Each row has a name. Each piece below is followed by the name of the row it came from, unless a question asks for something else. Each question is about the rows just above it.

Viban: [128 156 129  61  98 165 103 127 167]
lital: [129 160 131 162 165 144 125 127 150]
dapo: [125 184 128 145 157  94 115 128 178]
[144 165] is which row, read backwards? | lital
The one value in dapo and Viban: | [128]
Right after [145] comes | [157]

bopup: [112 115 115 132 139 126 129 165]
Luk: [156 123  84 156  86 135  92 165]
dulo: [112 111 115 132 111 132 129 117]
leruk: [112 124 115 132 139 121 131 165]
Kasi: [103 111 115 132 142 144 129 165]
tuvo: [112 111 128 132 123 115 129 157]
rov: [112 111 115 132 139 159 111 199]
Repeated in Luk: | [156]
Where do [103 111 115 132 142 144 129 165] appear? | Kasi

lefid: [137 136 130 135 102 138  94  73 162 167 135 148]
madaz: [137 116 130 135 102 138 167  94 136 162 139 123]
zim: [137 116 131 135 102 138 137  94  68 168 147 131]
lesog: [137 116 131 135  94 102 138 167  68 164 109 148]
find: [137 116 131 135 102 138 137  94  68 168 147 131] | zim
Which row holds [162 136  94 167] read backwards? | madaz
Which row holds this, read backwards? [ 94 137 138 102] | zim
find: [137 116 130 135 102 138 167  94 136 162 139 123] | madaz
Which value appears more than once in lefid? | [135]
The entry that follows [147]: | [131]

zop: [ 94 115 114 121 183 141]
Lize: [119 114 114 121 115 141]
kido: [114 115 114 121 183 141]
Repeated in Lize: | [114]
find: [114 115 114] | kido
Which value appears more than once in kido? | [114]
Which row holds [114 115 114 121 183 141]? | kido

besig: [131 142 118 140 108 137 137 145 140 124 149 112 143 139 126 126 154 116
 109 132 121 174 128 120 100 128]
lapod: [121 142 114 132 120 138 116 144 154 124 136 146 129 122 126  96 122 140
 101 132 121 124 128 122 137 128]
Nepip: [131 131 125 129 130 130 120 126 126 124 136 120 120 138 124 130 122 126
 119 132 125 124 128 122 133 128]
nek: [131 131 125 129 130 130 120 126 133 124 136 120 120 138 124 130 122 126
 119 132 125 124 128 122 105 103]
vasis: [119 122 130 122 108 141 117 147 137 122 146 148 122 121 143 135 145 151
 129 144  67 124 130 141 133 128]
dap: [131 160 118 142 120 124 120 144 147 124 136 117 129 116 136 126 130 107
 136 132 118 127 128 117 133 102]
Which row holds [131 131 125 129 130 130 120 126 133 124 136 120 120 138 124 130 122 126
 119 132 125 124 128 122 105 103]? | nek
Which row holds this, read backwards? [136 124 147] | dap
find: [131 142 118 140 108 137 137 145 140 124 149 112 143 139 126 126 154 116
 109 132 121 174 128 120 100 128] | besig
Where do [131 160 118 142 120 124 120 144 147 124 136 117 129 116 136 126 130 107
 136 132 118 127 128 117 133 102] appear? | dap
find: [131 131 125 129 130 130 120 126 126 124 136 120 120 138 124 130 122 126
 119 132 125 124 128 122 133 128] | Nepip

Nep: [126  96 159  74 157 134  84  86]
viv: [122  96 175  71 159 132 139 164]
gibu: [126  96 159  74  97 135 130 156]
Which row holds [156 130] read backwards? | gibu
The entry that follows [130]: | [156]

Kif: [ 78  77  87  78 136  75  75  90  76 176 125  69]
tedug: [118 118 122 118 133 118 118 121 118 117 127 117]
Bif: [ 85 118 136  75  75  90  76 176 125  85 127 145]
nobe: [ 78  77  87 118 136  75  75  90  76 176 125 117]
Which row holds [ 85 118 136  75  75  90  76 176 125  85]? | Bif
[ 78  77  87 118 136  75  75  90  76 176 125 117] is in which row? | nobe
Which row holds this, read backwards? [117 125 176  76  90  75  75 136 118  87] | nobe
Repeated in nobe: | [75]
find: [ 85 118 136  75  75  90  76 176 125  85 127 145] | Bif
Right after [122] comes | [118]

pesuv: [132 117 117 131 125 143 134  87 152 115]
roda: [130 122 124 131 128 139 132 100 143 119]
kesa: [130 117 116 127 126 141 130  95 146 116]
Vek: [137 108 104 130 119 152 137  61 169 107]
Pineg: [127 122 120 125 126 132 127 118 133 123]
batem: [126 131 128 124 127 121 124 146 119 133]
voge: [142 118 143 121 124 127 128  98 145 117]
nikap: [128 130 131 130 129 127 129 131 126 130]
kovu: [127 125 124 125 128 130 126 125 129 126]
nog: [105 105 126 132 128 137 133 105 141 121]
Which value appears more than once in nog? | [105]
find: [130 129 127 129 131 126] | nikap
Shared by pesuv and Vek: | [152]
find: [117 116 127 126 141 130  95 146 116] | kesa
find: [126 131] | batem
Which row holds [124 121 127 124 128] read backwards? | batem

Lok: [117 124 122 131 131 129 129 123]
Rel: [179 129 128 137  60 129 101 100]
bogi: [128 137 179 148 124 122 128 136]
find: [124 122 131 131 129 129] | Lok
[122 124 148] is which row, read backwards? | bogi
Shared by Lok and Rel: | [129]
[137 128 129 179] is which row, read backwards? | Rel
find: [117 124 122 131 131 129 129 123] | Lok

Gugu: [122  87 124 142 131 153 122 189 133 125 140 100 119 113 108 108 157 159
 123 149]
gego: [127  81 108 127 162 132 128 118 156 131 158  95 125 154 101 114 155 170
 154 130]
feka: [119 194 154 114 100 118 124 122  95 125 108 165 121  98 154 138 100  80
 108 121]
Vap: [173 162 110  91 131 107 128 121 126 126 118 163 120 146 166 148 124 113
 109 116]
find: [173 162 110  91 131 107 128 121 126 126 118 163 120 146 166 148 124 113
 109 116] | Vap
What comes right after [170] in the named rows? | [154]

refop: [135  63 142  77 125 173 123  68 129  80 167  79  69 107]
musu: [142  88 112 105 163 139  94 126 115 121  79 106 102  91]
pama: [144  72 131  80 118 166 127  64 135  81 174  90  75 127]
nokab: [139  54 139  75 139 176  96  87 121  88 143  70  69  66]
kunuk: [150  57 124  82 131 154  98 102 121  96 107  86  74  87]
Bom: [114 171 114 156 123 100 141 157 120 155  82 164 160 160]
teg: [140  75 134  95 149 159  89 118 115 110 119  85  89  55]
bur: [130 115 118 125 134 125 108 143 112 135  71 126 123 109]
vitut: [133  98 137 109 149 147 105 129 119 117 129 102 105  76]
vevor: [138  64 138  82 141 169 100  94 123  92 152  79  77  75]
tep: [138  64 138  82 141 169 100  94 123  92 152  79 182 183]
Nesap: [149  63 118  78 123 162 108  80 128  88 138  88  75 112]
The entry that follows [162]: | [108]
The value that Nesap holds more than once: | [88]

befeb: [194 148 131 153 162]
Meri: [145 170 127 143 162]
rezab: [127 127 170 127 127]
seme: [138 138 133 134 143]
duvon: [145 136 139 146 138]
pilu: [167 141 126 176 147]
The value that rezab holds more than once: | [127]
[145 136 139 146 138] is in which row? | duvon
Which row holds this, read backwards? [143 127 170 145] | Meri

kufi: [133 132 128 131 134 124 120 133 125 125 128 134 130 126 133 130 140 121
 133 120 129 129 130 123 129 132 129]
Nolu: [135 133 130 133 132 126 120 135 127 130 129 135 134 126 129 133 133 130
 127 112 130 129 128 123 132 124 124]
tole: [125 132 132 134 128 126 129 140 137 132 124 131 138 120 111 137 117 156
 127 107 126 128 115 130 125 100 117]
fes: [134 126 128 122 123 135 128 117 126 132 134 128 122  88 136 121 137 115
 120 145 130 129 127 126 132 142 130]
Dev: [194 132 130 126 125 136 119 122 124 137 138 137 127 135 142 123 177 110
 111 141 133 129 126 119 140 144 148]
Mego: [139 132 130 131 128 129 120 130 126 132 130 134 130 127 133 130 137 123
 123 120 130 129 127 122 132 132 125]
Ziza: [118 111 132 134 128 126 129 140 137 132 124 131 138 120 132 137 117 156
 127 107 126 128 115 130 136 142 129]
Supe: [135 133 130 139 132 126 120 135 127 130 129 135 134 126 129 133 133 130
 127 112 130 129 128 123 132 124 124]
Which row holds this, read backwards? [111 120] | tole
[194 132 130 126 125 136 119 122 124 137 138 137 127 135 142 123 177 110
 111 141 133 129 126 119 140 144 148] is in which row? | Dev

fata: [131 111 111  66 117 126]
rebi: [ 75 124  66  67 150  66]
nera: [123 101 132  94 116 123]
gogun: [ 70 123  63 203 115 124]
Right after [70] comes | [123]
find: [ 66 117] | fata
The one value in nera and gogun: | [123]
The entry that follows [131]: | [111]
Shared by rebi and fata: | [66]
Which value appears more than once in fata? | [111]
find: [ 75 124  66  67 150  66] | rebi

Zuz: [110 189  93  76 174  98 181 133 138  98  73 173 107  81 134 102 137 166
 133 130 131 188 191]
Fef: [ 91 112 103 146  91  95 133 167 164  97 137 127 142 140 169  95 165 132
 170 168  86 114 115]
Kana: [106  69 211 124 121 208  70  78  85 209 138  48 134 117  84 208  88  47
  83  73 185  64  67]
bubez: [107 152 103 134 132 105 144 134 134 104 131 156 131 137 132 104 131 156
 131 136 114 153 149]
kigol: [111  90 125 177  98 122 103  48 117  78 138 134  85 209 106 115  99 120
 108 111 101  91  90]
Kal: [ 91 112 103 146  91  95 133 167 164  97 137 127 142 140 169  95 132 132
 170 168  86 114 115]
Dupu: [ 94 156  96 144 129  96 180 148 142  93 134 173 136 145 148  91 142 178
 149 151 103 155 160]
bes: [177 103  48 125  78 117  90  97 111 122  79 106 210 210  93 111  86 113
  95 107  89  75  67]
find: [ 78  85 209 138  48 134 117] | Kana
[ 98 181 133 138  98  73] is in which row? | Zuz
find: [106  69 211 124 121 208  70  78  85 209 138  48 134 117  84 208  88  47
  83  73 185  64  67] | Kana
[138  78 117  48 103 122  98 177 125  90 111] is which row, read backwards? | kigol
find: [107 152 103 134 132 105 144 134 134 104 131 156 131 137 132 104 131 156
 131 136 114 153 149] | bubez

zezin: [ 99  90 149 139 189]
lorik: [164 112 124 161 149]
sesi: [ 90 149  99 139 205]
find: [ 99 139 205] | sesi
Which row holds [139  99 149  90] read backwards? | sesi

met: [115 138 124 135 178 103 170 163  96 140 111 126]
Tuved: [115 138 124 135 178 103 170 163  96 146 111 126]
vun: [138 146 115 103  96 163 135 170 124 178 111 126]
[135 178 103 170 163  96 140 111 126] is in which row? | met
Which row holds [146  96 163 170 103 178 135 124 138 115] read backwards? | Tuved

vafud: [130 127 108 155 104 155 109 154 128 126 125 112 156 107 151 115 109 109
 131 130 107 155 153 125 110 153 152 153 107 109 106 154 156 154 107 105
 155 154 126 155 138 120 124 114 113 104 126 107 112 118 103 130 154 154
 106 107]
vugef: [100 161 114 143 124 138 117 134 160 170 156  92 134 121 137 114  95 100
 165 171 113 138 131 151  95 132 148 140 102 116 123 141 141 144 123 120
 140 137 147 139 152 105  98 119 111 128 171 114  90 165 118 152 137 143
 119  93]
vof: [ 98  59 196  93 194  87 198  81  59  74  57 125  87 197  81 177 114  98
  62  72 196  95  77  54 107  78  98  85  95 197 196  85  94 102 196 191
  91  84  49  93  57  89 108 195 191 190  74 196 120 120 193  71  83  88
 195 131]
[154 156 154 106] is which row, read backwards? | vafud
What comes right after [193] in the named rows? | [71]
Which row holds this, read backwards? [ 95  85  98  78 107] | vof

gabo: [162 146 146 146  96]
Furu: [ 96 156 146 147  96]
pona: [162 146  96 146 145]
Repeated in gabo: | [146]
The row with [ 96 156 146 147  96] is | Furu
Right after [156] comes | [146]
Repeated in Furu: | [96]
The row with [162 146  96 146 145] is | pona
What comes right after [147] in the named rows? | [96]

zudan: [146 128  95 112 134 123]
reri: [169 124 113 140 137 124]
fofu: [124 121 204 123 138 142]
laf: [110 135 130 137 122 126]
sog: [139 131 139 142 139 128]
gose: [ 94 120 165 121 124 134]
Bimek: [125 131 155 140 132 124]
vid: [ 81 132 161 147 122 121]
Tetem: [185 117 103 100 129 145]
Which value appears more than once in sog? | [139]
find: [139 131] | sog

supu: [111 119 162 153 110 105 106 108 130 101 119 148 145 127 127 110 114 158
 159 102 120 108 135 145 136 129 173 120 127 109 106 174 139 187 121 182
 116]
vupum: [ 94 103 164 157  90  92 108  97 113  85 104 133 140 115 118  97  92 160
 161  82 100 105 114 119 116 114 175 106 131  90  98 182 164 192 107 192
 101]
bop: [115 106 153 149 106 125 123 121 166 110 123 161 121 177 170 140 110 150
 143 113 115 120 179 167 177 173 158 111 118 119 118 158 171 151 172 159
 162]
Ledo: [130  95  71  80  94 129 154 159 129  91 130 180 142 202 192 162  95  83
  85 128 116 174 205 129 203 203  64 129 157 126 170  69 200  64 203  63
 193]
rofik: [ 94 103 164 157 167  92 108  97 113  85 104 151 140 115 118  97  92 160
 161  82 141 105 166 119 116 114 175 106 131  90  98 182 118 192 107 192
 101]
zezep: [117 127 127 128 123 137 122 120 196 110 124 167 127 188 198 148 113 123
 127 114 123 115 177 177 181 190 135 129 124 137 116 133 190 129 191 136
 169]
zeg: [111 118 119 118 158 174 137 135 110 126 127 109 133 111 111 121 125  90
  94 128 126 144  99  99  97 106  82 130 142 129 140  83 102  84 109  84
 109]
guga: [118 115 114 114 120 131 122 125 203 106 103 177 130 203 194 152 114 120
 113 110 123 121 192 186 190 197 114 118 122 137 124 117 195 108 194 117
 176]
basu: [143 145  93  93 155 146 130 134 112 159 133 124 121 114 111 135 153  93
  91 152 142 140 133 130 128 117  85 146 126 145 138  85 120  84 119  82
 127]
Lom: [115 106 153 149 106 125 123 121 166 110 123 161 121 177 170 140  77 141
 143 113 115 120 179 167 177 173 158 111 118 102 118 158 171 151 172 159
 162]
The row with [111 118 119 118 158 174 137 135 110 126 127 109 133 111 111 121 125  90
  94 128 126 144  99  99  97 106  82 130 142 129 140  83 102  84 109  84
 109] is | zeg
Which row holds this, read backwards? [119 166 105 141  82 161 160  92  97 118 115] | rofik
The row with [118 115 114 114 120 131 122 125 203 106 103 177 130 203 194 152 114 120
 113 110 123 121 192 186 190 197 114 118 122 137 124 117 195 108 194 117
 176] is | guga
[171 158 118 119 118 111] is which row, read backwards? | bop
The row with [ 94 103 164 157 167  92 108  97 113  85 104 151 140 115 118  97  92 160
 161  82 141 105 166 119 116 114 175 106 131  90  98 182 118 192 107 192
 101] is | rofik

gar: [142 193 149 187 113 145 139 173  70 142 179 137  76 149  93 179 135  82
  84 162 107  75  66 189 122 103  83 125 161 114 118 111]
pimel: [186 173 183 162 100  90  97 175 120 106 154  71  93 141 119  95  83 122
  99 162  69 166 130 173 149 156  59  96 142  90 138 118]
nizok: [142 193 178 196 183 129 197 156 136 155 169 125 195 135 130 176 120  62
 143 170 175 137 198 195 144 195 179 123 129 142 193 134]
vuf: [129  81 149 137 113 145 139 173  70 142 179 137  76 149  93 179 135  82
  84 162 107  75  66 189 122 103  83 125  89 170  81 159]
[134 193 142 129 123 179] is which row, read backwards? | nizok
Where do [129  81 149 137 113 145 139 173  70 142 179 137  76 149  93 179 135  82
  84 162 107  75  66 189 122 103  83 125  89 170  81 159] appear? | vuf
Which row holds this, read backwards? [170  89] | vuf
find: [142 193 178 196 183 129 197 156 136 155 169 125 195 135 130 176 120  62
 143 170 175 137 198 195 144 195 179 123 129 142 193 134] | nizok

Dibap: [ 53 127 127 160 130 123 129 124 128 130 129 115 109 129 115 135 125 121
 128 116 123]
Mibe: [ 75 123 128 135 130 109 129 143 128 135 128 117  91 130 104 129 127 126
 128 111 126]
nid: [ 94 122 128 122  94 109 128 148 127 136 126 120  82 129 104 127 128 128
 128 107  94]
valu: [ 80 129 126 160 128 141 127 113 124 125 128 125 106 126 127 134 125 120
 127 111 122]
Vemo: [133 125 127 137 129 132 126 137 121 132 124 132  76 125 118 124 128 127
 127 100 137]
guzo: [ 54 127 127 160 130 122 129 125 128 130 129 116 108 129 115 135 125 121
 128 116 123]
find: [ 75 123 128 135 130 109 129 143 128 135 128 117  91 130 104 129 127 126
 128 111 126] | Mibe
find: [133 125 127 137 129 132 126 137 121 132 124 132  76 125 118 124 128 127
 127 100 137] | Vemo

vapuv: [ 90 177  86 126 134]
Nuref: [146 116 171  70 115]
Vona: [165 133 186 121 172]
pemup: [ 74 122 165 125  90]
zesu: [116 125 169  99 133]
mudep: [120 125 169  99 171]
find: [165 125] | pemup
What comes right after [186] in the named rows? | [121]
The one value in Nuref and mudep: | [171]
Which value is in both Nuref and zesu? | [116]
Which row holds this, read backwards? [121 186 133] | Vona
The entry that follows [177]: | [86]

belar: [160 131 130 140 168 122 178 129]
Lota: [123 160 131 140 135 182 145 123]
pek: [141 130 140 131 135 182 146 123]
find: [123 160 131 140 135 182 145 123] | Lota
Right after [146] comes | [123]
find: [131 140] | Lota
[140 130 131 160] is which row, read backwards? | belar
The row with [130 140 131 135 182] is | pek
Which row holds [141 130 140 131 135 182 146 123]? | pek

sufip: [115 110 105 143  95 182 125  99  88]
Rap: [124 114 141 127 117 190 122  99 136]
zopan: [120 118  91 155  80 175 127 121  74]
lovoz: [122 114 143 119 138 138 128 100 139]
Gogok: [114 105 101 119 123 123 123 122 109]
The value that lovoz holds more than once: | [138]
The entry that follows [91]: | [155]
Repeated in Gogok: | [123]

